Below are the code and all the weights of a small trained network. Each question names an input and a target symbol and asks about switching units off, where a switched-off unit gives its printed mean instead of its output.

import numpy as np


def w(rows, s, z=0):
    codes = np.array(rows[::2]) - 128.0
    scale = np.full(codes.shape[1], s)
    scale[-1] = z or s
    return codes * scale


def norm(h):
    return h / np.sqrt((h * h).mean(-1, keepdims=True) + 1e-5)


def f(y):
    return y / 2 * (1 + np.tanh(0.7978845608 * (y + 0.044715 * y**3)))


def softmax(a):
    e = np.exp(a - a.max(-1, keepdims=True))
    return e / e.sum(-1, keepdims=True)


def log_softmax(a):
    a = a - a.max(-1, keepdims=True)
    return a - np.log(np.exp(a).sum(-1, keepdims=True))


def net(x, mask):
    ids = ['ΔΘΨαγζλμπτ'.index(c) for c in x.split()]
    T = len(ids)
    res = E[ids] + P[:T]
    u = 0
    for l in range(3):
        q, k, v = (norm(res) @ M[l].T for M in (Q, K, V))
        z = softmax(np.where(np.tri(T) > 0, q @ k.T / 2**0.5, -1e9)) @ v
        res = res + np.where(mask[u], z, O[l][:, -1]) @ O[l][:, :-1]
        u += 1
        y = f(norm(res) @ A[l][:, :-1].T + A[l][:, -1])
        res = res + np.where(mask[u : u + 12], y, B[l][:, -1]) @ B[l][:, :-1]
        u += 12
    return log_softmax(norm(res)[-1] @ U[:, :-1].T + U[:, -1])


Q, K, V, O, A, B = {}, {}, {}, {}, {}, {}
E = w([
[133,138,51,118],'Δ',
[154,64,138,109],'Θ',
[67,58,137,159],'Ψ',
[171,202,114,253],'α',
[108,115,146,174],'γ',
[209,54,119,151],'ζ',
[136,82,106,99],'λ',
[36,209,139,131],'μ',
[180,103,146,136],'π',
[156,139,172,127],'τ',
],0.024)
P = w([
[170,187,164,119],'0',
[165,140,159,1],'1',
[174,134,143,76],'2',
[168,127,110,107],'3',
[145,118,70,130],'4',
[132,118,51,153],'5',
[99,122,41,163],'6',
],0.0075)
Q[0] = w([
[2,37,85,161],'L0H0',
[101,35,114,63],'L0H0',
],0.0073)
K[0] = w([
[153,192,7,253],'L0H0',
[112,121,30,205],'L0H0',
],0.0063)
V[0] = w([
[140,160,54,115],'L0H0',
[182,217,2,202],'L0H0',
],0.0062)
O[0] = w([
[184,1,197,71,203],'L0H0',
[155,141,126,234,252],'L0H0',
],0.0054,0.0031)
A[0] = w([
[83,190,86,230,144],'L0N0',
[2,105,102,194,73],'L0N1',
[82,115,124,33,19],'L0N2',
[168,151,169,126,102],'L0N3',
[73,183,217,61,183],'L0N4',
[63,41,39,29,123],'L0N5',
[4,188,148,177,172],'L0N6',
[136,140,141,111,88],'L0N7',
[22,103,104,65,2],'L0N8',
[75,83,209,86,64],'L0N9',
[157,156,178,125,184],'L0N10',
[190,213,66,187,124],'L0N11',
],0.0084,0.0052)
B[0] = w([
[219,105,154,170,192],'L0N0',
[128,80,74,117,154],'L0N1',
[93,141,84,252,111],'L0N2',
[75,39,112,116,120],'L0N3',
[224,84,99,179,141],'L0N4',
[99,141,116,22,253],'L0N5',
[227,3,131,67,172],'L0N6',
[138,110,128,157,106],'L0N7',
[169,98,89,217,114],'L0N8',
[161,161,211,192,128],'L0N9',
[150,16,86,48,150],'L0N10',
[165,163,142,83,220],'L0N11',
],0.0069,0.0047)
Q[1] = w([
[168,37,34,89],'L1H0',
[255,88,110,132],'L1H0',
],0.0075)
K[1] = w([
[48,127,2,239],'L1H0',
[5,34,43,188],'L1H0',
],0.006)
V[1] = w([
[1,15,187,223],'L1H0',
[113,218,2,155],'L1H0',
],0.0054)
O[1] = w([
[6,119,4,140,2],'L1H0',
[255,93,113,22,101],'L1H0',
],0.01,0.0045)
A[1] = w([
[131,176,47,198,177],'L1N0',
[35,107,48,172,117],'L1N1',
[115,81,113,215,131],'L1N2',
[87,147,178,110,76],'L1N3',
[143,210,169,86,148],'L1N4',
[116,96,152,183,115],'L1N5',
[97,66,174,168,4],'L1N6',
[129,159,135,116,31],'L1N7',
[67,117,244,112,82],'L1N8',
[88,91,97,138,101],'L1N9',
[96,49,106,130,147],'L1N10',
[48,32,143,128,131],'L1N11',
],0.011,0.0037)
B[1] = w([
[127,105,182,160,163],'L1N0',
[139,79,120,81,210],'L1N1',
[137,74,131,67,203],'L1N2',
[103,148,182,141,98],'L1N3',
[110,64,56,80,212],'L1N4',
[184,93,84,130,158],'L1N5',
[229,222,106,155,152],'L1N6',
[130,143,113,68,95],'L1N7',
[138,145,255,70,153],'L1N8',
[148,91,153,132,146],'L1N9',
[178,65,168,175,230],'L1N10',
[154,103,192,105,254],'L1N11',
],0.0082,0.0035)
Q[2] = w([
[117,1,87,47],'L2H0',
[234,73,86,202],'L2H0',
],0.0075)
K[2] = w([
[66,198,1,83],'L2H0',
[174,227,74,233],'L2H0',
],0.0065)
V[2] = w([
[99,216,95,202],'L2H0',
[106,11,220,167],'L2H0',
],0.012)
O[2] = w([
[236,138,192,104,2],'L2H0',
[121,117,69,5,111],'L2H0',
],0.011,0.0093)
A[2] = w([
[49,146,207,113,125],'L2N0',
[44,86,122,124,96],'L2N1',
[4,148,81,174,106],'L2N2',
[159,116,116,100,117],'L2N3',
[89,82,103,136,163],'L2N4',
[70,66,110,77,130],'L2N5',
[42,115,102,84,23],'L2N6',
[154,213,147,172,253],'L2N7',
[155,95,123,146,131],'L2N8',
[127,135,93,113,84],'L2N9',
[121,122,194,170,61],'L2N10',
[151,47,162,129,108],'L2N11',
],0.015,0.0042)
B[2] = w([
[127,157,2,95,143],'L2N0',
[156,125,193,220,185],'L2N1',
[111,41,180,171,161],'L2N2',
[114,128,88,152,175],'L2N3',
[98,176,173,151,204],'L2N4',
[119,186,110,213,252],'L2N5',
[234,164,192,140,187],'L2N6',
[160,4,223,138,172],'L2N7',
[120,218,238,139,192],'L2N8',
[97,143,96,78,145],'L2N9',
[145,123,112,14,150],'L2N10',
[170,151,136,194,254],'L2N11',
],0.0077,0.0069)
U = w([
[140,116,72,170,29],'Δ',
[146,243,130,151,84],'Θ',
[171,97,74,58,145],'Ψ',
[73,183,196,50,253],'α',
[253,113,193,82,130],'γ',
[125,189,92,175,136],'ζ',
[46,2,132,118,177],'λ',
[152,153,37,216,37],'μ',
[45,159,134,174,187],'π',
[140,203,120,141,110],'τ',
],0.009,0.0051)

Each question gives the input, a string of symbols that net reads in full, and the target symbol t.
The units are the heads (2 rows each of Q, K, V and O) and the neurons (one row each of A and B). Each row of codes is followed by its name. A weight is (code - 128) times the scale printed after its matrix; where a second scale follows, it is the last column's (O, A, B and U).
mask holds one flag per unit, layer by layer, with each layer's heads first. A switched-off unit (its flag False) gives its mean, the last column of its rows in O or B, instead of its output. The means were averaged over made-up inputs and are rounded, as every weight is.
A unit's drop is (log p(t) with every unit on - log p(t) with that unit switched off) / (log p(t) with every unit on - log p(t) with every unit switched off).
The circuit of an input: a set's keep is (log p(t) with only the set's units on - log p(t) with every unit switched off) / (log p(t) with every unit on - log p(t) with every unit switched off). Starting from the 12 units with the biggest drops (on a tie, the unit counted first), units are removed one at a time, each time the one whose removal leaves the highest keep (on an exact tie, the one counted first), for as long as the keep stays at least 0.8.
circuit, biggest first: the units of the circuit, biggest drop first
unit that matters most: the unit with the biggest drop
k most important neurons: the k neurons with the biggest drops, biggest first
top k neurons in layer l: the k neurons of layer l with the biggest drops, biggest first
drop of u: that unit's drop, to one decimal
input Δ Δ ζ Ψ Δ Δ, target λ: 2 most important neurons -> [L2N7, L0N11]
input ζ Δ ζ Ψ α Δ, target γ: circuit, biggest first -> [L2H0, L2N5]
input ζ γ Δ Θ Θ Δ, target Ψ: circuit, biggest first -> [L1H0, L2H0]
input Δ τ α ζ Δ Δ, target γ: circuit, biggest first -> [L2H0, L0H0, L2N5]
input π Ψ π μ Θ γ, target λ: circuit, biggest first -> [L1H0, L1N1]
input Δ Δ π Δ α, target γ: unit that matters most -> L2N7
input Θ ζ Θ Ψ γ, target λ: circuit, biggest first -> [L1H0, L1N2, L1N1]
input Θ ζ Θ Θ Ψ μ, target λ: circuit, biggest first -> [L1H0, L0N6, L1N1]
input Ψ Θ Ψ λ Θ, target π: 3 most important neurons -> [L0N5, L2N5, L0N6]
input γ ζ ζ, target μ: 2 most important neurons -> [L2N5, L0N6]
input α Ψ π, target λ: 2 most important neurons -> [L1N1, L0N10]
input γ γ τ μ Θ, target α: 2 most important neurons -> [L0N5, L0N6]
input π Θ ζ Θ, target α: 3 most important neurons -> [L1N8, L2N6, L0N5]
input Θ Θ ζ, target μ: unit that matters most -> L2N5
input λ Θ Θ, target π: 2 most important neurons -> [L2N5, L0N5]
input Θ Ψ μ, target λ: 2 most important neurons -> [L0N6, L0N4]
input Ψ Θ Θ, target λ: top 2 neurons in layer 1 -> [L1N10, L1N1]
input π Δ Ψ, target γ: top 2 neurons in layer 0 -> [L0N9, L0N6]
input Ψ Δ τ Δ, target λ: top 2 neurons in layer 0 -> [L0N6, L0N5]
input γ Θ Δ μ, target γ: unit that matters most -> L2N5
input Θ Θ Θ Θ Ψ π, target λ: drop of L0N3 -> 0.0
input Ψ ζ μ ζ, target λ: drop of L1N2 -> 0.1
input ζ α α, target γ: drop of L2N7 -> 0.2
input Θ π Δ Θ α Δ γ, target γ: drop of L2H0 -> 0.5
